Below are the code and all the weights of a small trained network. Each question names an input and a class and asks about switching units off, where a switched-off unit gives its printed mean instead of its output.

import numpy as np


def w(rows, s, z=0):
    codes = np.array(rows[::2]) - 128.0
    scale = np.full(codes.shape[1], s)
    scale[-1] = z or s
    return codes * scale


def norm(h):
    return h / np.sqrt((h * h).mean(-1, keepdims=True) + 1e-5)


def f(y):
    return np.maximum(y, 0)


def log_softmax(a):
    a = a - a.max(-1, keepdims=True)
    return a - np.log(np.exp(a).sum(-1, keepdims=True))


def net(x, mask):
    res = np.array(x, float).reshape(1, 2) / 4 @ E
    u = 0
    for l in range(2):
        y = f(norm(res) @ A[l][:, :-1].T + A[l][:, -1])
        res = res + np.where(mask[u : u + 12], y, B[l][:, -1]) @ B[l][:, :-1]
        u += 12
    return log_softmax(norm(res)[-1] @ U[:, :-1].T + U[:, -1])


A, B = {}, {}
E = w([
[214,198,126,38,253,63],'x0',
[239,210,250,159,129,21],'x1',
],0.004)
A[0] = w([
[121,105,187,133,144,148,37],'0.n0',
[101,150,146,167,46,122,134],'0.n1',
[228,113,59,1,128,196,75],'0.n2',
[187,107,140,119,126,191,143],'0.n3',
[145,122,35,83,76,182,130],'0.n4',
[26,135,117,93,54,167,58],'0.n5',
[215,149,113,203,51,237,126],'0.n6',
[245,174,191,165,192,77,142],'0.n7',
[155,143,189,197,46,34,25],'0.n8',
[104,118,116,177,148,187,2],'0.n9',
[181,41,11,198,38,170,131],'0.n10',
[143,117,106,110,171,222,58],'0.n11',
],0.0067,0.0023)
B[0] = w([
[142,136,156,154,147,137,130],'0.n0',
[152,154,73,106,228,202,175],'0.n1',
[195,108,116,103,130,147,189],'0.n2',
[229,154,93,158,123,70,133],'0.n3',
[142,223,2,159,140,187,186],'0.n4',
[95,136,70,161,89,76,186],'0.n5',
[146,152,102,138,130,154,172],'0.n6',
[42,77,151,172,176,65,254],'0.n7',
[208,137,120,98,69,239,203],'0.n8',
[62,87,102,233,116,127,148],'0.n9',
[86,186,148,182,118,28,206],'0.n10',
[159,35,182,95,112,159,164],'0.n11',
],0.0056,0.0077)
A[1] = w([
[182,201,180,212,90,188,66],'1.n0',
[116,152,172,108,166,2,114],'1.n1',
[172,75,94,33,120,181,3],'1.n2',
[165,147,172,147,106,156,102],'1.n3',
[102,129,72,191,199,43,176],'1.n4',
[150,200,160,93,92,187,107],'1.n5',
[53,124,115,93,62,111,112],'1.n6',
[218,119,82,144,145,182,223],'1.n7',
[143,207,152,106,115,110,44],'1.n8',
[178,175,145,191,111,189,72],'1.n9',
[62,111,152,58,81,136,65],'1.n10',
[121,62,81,117,62,103,64],'1.n11',
],0.0087,0.0029)
B[1] = w([
[175,76,149,104,103,184,194],'1.n0',
[6,102,214,35,129,43,218],'1.n1',
[181,197,38,120,254,124,164],'1.n2',
[149,71,68,136,123,179,156],'1.n3',
[121,171,169,163,120,70,255],'1.n4',
[79,79,230,113,44,73,154],'1.n5',
[160,153,105,152,104,99,154],'1.n6',
[145,119,197,106,119,140,218],'1.n7',
[81,141,126,155,214,125,133],'1.n8',
[84,80,118,78,118,160,180],'1.n9',
[99,95,112,121,61,112,128],'1.n10',
[119,93,209,163,106,124,148],'1.n11',
],0.0066,0.0081)
U = w([
[68,87,218,63,156,6,247],'0',
[173,16,177,78,37,252,28],'1',
[237,146,59,48,206,169,52],'2',
[60,159,54,216,47,107,181],'3',
],0.013,0.0013)

Each question gives the input, the list of numbers given to net, and the class t.
The units are the neurons (one row each of A and B). Each row of codes is followed by its name. A weight is (code - 128) times the scale printed after its matrix; where a second scale follows, it is the last column's (A, B and U).
mask holds one flag per neuron, layer by layer. A switched-off neuron (its flag False) gives its mean, the last column of its row in B, instead of its output. The means were averaged over made-up inputs and are rounded, as every weight is.
A unit's drop is (log p(t) with every unit on - log p(t) with that unit switched off) / (log p(t) with every unit on - log p(t) with every unit switched off).
The circuit of an input: a set's keep is (log p(t) with only the set's units on - log p(t) with every unit switched off) / (log p(t) with every unit on - log p(t) with every unit switched off). Starting from the 12 units with the biggest drops (on a tie, the unit counted first), units are removed one at a time, each time the one whose removal leaves the highest keep (on an exact tie, the one counted first), for as long as the keep stays at least 0.8.
circuit, biggest first: the units of the circuit, biggest drop first
top k neurons: the k neurons with the biggest drops, biggest first
top k neurons in layer l: the k neurons of layer l with the biggest drops, biggest first
drop of u: that unit's drop, to one decimal
input [-2,5], class 1: circuit, biggest first : (0.n8)
input [-8,2], class 1: circuit, biggest first : (0.n7 1.n0)
input [2,-8], class 3: top 2 neurons : (0.n8 0.n10)
input [-7,2], class 1: top 3 neurons : (0.n7 0.n8 1.n0)
input [1,-3], class 3: top 3 neurons : (0.n8 1.n1 0.n4)
input [3,-8], class 2: top 2 neurons : (0.n7 0.n2)
input [2,-5], class 2: top 4 neurons : (0.n7 0.n2 0.n11 1.n1)
input [2,-6], class 3: top 4 neurons in layer 0 : (0.n8 0.n10 0.n5 0.n1)
input [4,-2], class 2: drop of 0.n10 : 0.3
input [3,-6], class 2: drop of 0.n7 : 0.4
input [-5,0], class 3: drop of 0.n10 : 0.1
